Below are the code and all the weights of a small trained network. Each question names an input and a target symbol and asks about switching units off, where a switched-off unit gives its printed mean instead of its output.

import numpy as np


def w(rows, s, z=0):
    codes = np.array(rows[::2]) - 128.0
    scale = np.full(codes.shape[1], s)
    scale[-1] = z or s
    return codes * scale


def norm(h):
    return h / np.sqrt((h * h).mean(-1, keepdims=True) + 1e-5)


def f(y):
    return np.maximum(y, 0)


def softmax(a):
    e = np.exp(a - a.max(-1, keepdims=True))
    return e / e.sum(-1, keepdims=True)


def log_softmax(a):
    a = a - a.max(-1, keepdims=True)
    return a - np.log(np.exp(a).sum(-1, keepdims=True))


def net(x, mask):
    ids = ['ΔΨΩβεζηθλμπσφ'.index(c) for c in x.split()]
    T = len(ids)
    res = E[ids] + P[:T]
    r = norm(res)
    for j in range(3):
        rows = slice(3 * j, 3 * j + 3)
        q, k, v = (r @ M[0][rows].T for M in (Q, K, V))
        z = softmax(np.where(np.tri(T) > 0, q @ k.T / 3**0.5, -1e9)) @ v
        o = O[0][rows]
        res = res + np.where(mask[j], z, o[:, -1]) @ o[:, :-1]
    y = f(norm(res) @ A[0][:, :-1].T + A[0][:, -1])
    res = res + np.where(mask[3:7], y, B[0][:, -1]) @ B[0][:, :-1]
    return log_softmax(norm(res)[-1] @ U[:, :-1].T + U[:, -1])


Q, K, V, O, A, B = {}, {}, {}, {}, {}, {}
E = w([
[162,136,100,111],'Δ',
[151,111,115,115],'Ψ',
[155,120,130,118],'Ω',
[153,133,139,135],'β',
[165,130,121,93],'ε',
[150,145,102,134],'ζ',
[155,115,103,140],'η',
[152,120,131,97],'θ',
[147,72,133,63],'λ',
[147,137,127,78],'μ',
[139,253,149,200],'π',
[134,85,73,80],'σ',
[128,81,99,168],'φ',
],0.0042)
P = w([
[178,125,160,133],'0',
[167,147,41,34],'1',
[152,84,77,176],'2',
[143,120,233,90],'3',
[134,141,8,39],'4',
[120,89,95,165],'5',
[106,106,253,81],'6',
[94,133,6,40],'7',
],0.0043)
Q[0] = w([
[149,112,168,143],'h0',
[103,112,74,109],'h0',
[197,133,171,119],'h0',
[104,103,122,118],'h1',
[134,91,141,164],'h1',
[105,148,2,115],'h1',
[157,111,167,129],'h2',
[141,106,160,83],'h2',
[151,147,146,95],'h2',
],0.031)
K[0] = w([
[162,161,121,157],'h0',
[65,110,151,118],'h0',
[250,126,170,126],'h0',
[139,139,114,104],'h1',
[145,201,125,128],'h1',
[10,143,125,142],'h1',
[195,123,124,166],'h2',
[208,121,140,90],'h2',
[168,103,157,102],'h2',
],0.021)
V[0] = w([
[119,147,92,101],'h0',
[158,106,142,190],'h0',
[124,251,175,163],'h0',
[163,97,171,209],'h1',
[140,188,165,137],'h1',
[138,197,151,194],'h1',
[120,153,228,170],'h2',
[134,117,168,65],'h2',
[133,208,111,88],'h2',
],0.017)
O[0] = w([
[129,159,88,100,153],'h0',
[89,69,163,150,137],'h0',
[93,231,235,5,23],'h0',
[117,47,37,73,47],'h1',
[146,143,63,176,121],'h1',
[178,162,28,120,73],'h1',
[194,150,159,248,3],'h2',
[65,180,155,167,163],'h2',
[57,126,31,160,190],'h2',
],0.011,0.0061)
A[0] = w([
[252,196,133,132,59],'n0',
[126,196,141,149,140],'n1',
[169,64,133,145,133],'n2',
[189,176,58,102,1],'n3',
],0.019,0.0028)
B[0] = w([
[5,147,219,71,146],'n0',
[155,107,112,57,219],'n1',
[162,192,154,99,238],'n2',
[185,191,72,217,253],'n3',
],0.017,0.0048)
U = w([
[68,179,110,19,3],'Δ',
[182,50,153,121,230],'Ψ',
[131,134,197,140,111],'Ω',
[212,172,192,136,34],'β',
[100,183,200,100,222],'ε',
[220,80,100,9,7],'ζ',
[155,196,190,92,102],'η',
[83,80,170,105,162],'θ',
[126,142,193,239,68],'λ',
[25,94,105,210,67],'μ',
[172,195,44,168,238],'π',
[83,19,52,84,7],'σ',
[207,96,188,140,64],'φ',
],0.013,0.0031)

Each question gives the input, a string of symbols that net reads in full, and the target symbol t.
The units are the heads (3 rows each of Q, K, V and O) and the neurons (one row each of A and B). Each row of codes is followed by its name. A weight is (code - 128) times the scale printed after its matrix; where a second scale follows, it is the last column's (O, A, B and U).
mask holds one flag per unit, heads first, then neurons. A switched-off unit (its flag False) gives its mean, the last column of its rows in O or B, instead of its output. The means were averaged over made-up inputs and are rounded, as every weight is.
A unit's drop is (log p(t) with every unit on - log p(t) with that unit switched off) / (log p(t) with every unit on - log p(t) with every unit switched off).
The circuit of an input: a set's keep is (log p(t) with only the set's units on - log p(t) with every unit switched off) / (log p(t) with every unit on - log p(t) with every unit switched off). Starting from all 7 units, units are removed one at a time, each time the one whose removal leaves the highest keep (on an exact tie, the one counted first), for as long as the keep stays at least 0.8.
units of the circuit, in order: the units of the circuit, biggest drop first
top k neurons: the k neurons with the biggest drops, biggest first
which heads matter: for each layer, one digit per head in row order, 1 if its drop is at least 0.15 and else 0, layers parted by /
input η λ ζ λ, target ζ: units of the circuit, in order : h1, h2
input ζ ζ ε ζ ζ, target Δ: which heads matter : 111
input ζ θ ζ ζ σ, target μ: units of the circuit, in order : h2, h0, h1
input ε σ π π φ η σ π, target μ: which heads matter : 011
input Δ θ ε ζ, target σ: which heads matter : 110
input ζ φ λ η Ω, target λ: which heads matter : 110
input η θ θ π, target ζ: top 2 neurons : n2, n3
input Ψ ζ π ζ ζ σ θ η, target μ: units of the circuit, in order : h0, h1
input η ε ζ φ ε, target σ: units of the circuit, in order : h1
input φ ζ Δ Ω, target Ψ: which heads matter : 111
input μ ζ Ψ Δ, target Δ: which heads matter : 110
input φ ζ ζ η ζ π ζ, target Ψ: units of the circuit, in order : h1, h2
input ε π λ ε, target μ: units of the circuit, in order : h1, h2, n3
input π Ω ζ Ω, target ε: which heads matter : 100
input μ φ ε ε β σ π σ, target μ: units of the circuit, in order : h1, h0, n3
input θ μ ζ ζ, target λ: units of the circuit, in order : h2
input Ω μ μ ζ ζ ζ λ, target β: which heads matter : 111
input π β Ω Δ ζ ζ Δ, target ε: which heads matter : 100
input λ ζ η ζ ε σ, target σ: units of the circuit, in order : h2, h0
input μ φ π Ω ζ φ β, target Δ: units of the circuit, in order : h0, h1
input ε ζ Ω ζ σ ε ζ, target μ: units of the circuit, in order : h1, h2, n3
input Ω ζ ε φ, target β: units of the circuit, in order : h2, n2, h0, h1
input θ θ η ε μ φ η, target λ: units of the circuit, in order : h2
input θ λ ζ π θ ε μ, target λ: which heads matter : 011
input η η ζ ε, target ζ: top 2 neurons : n2, n3
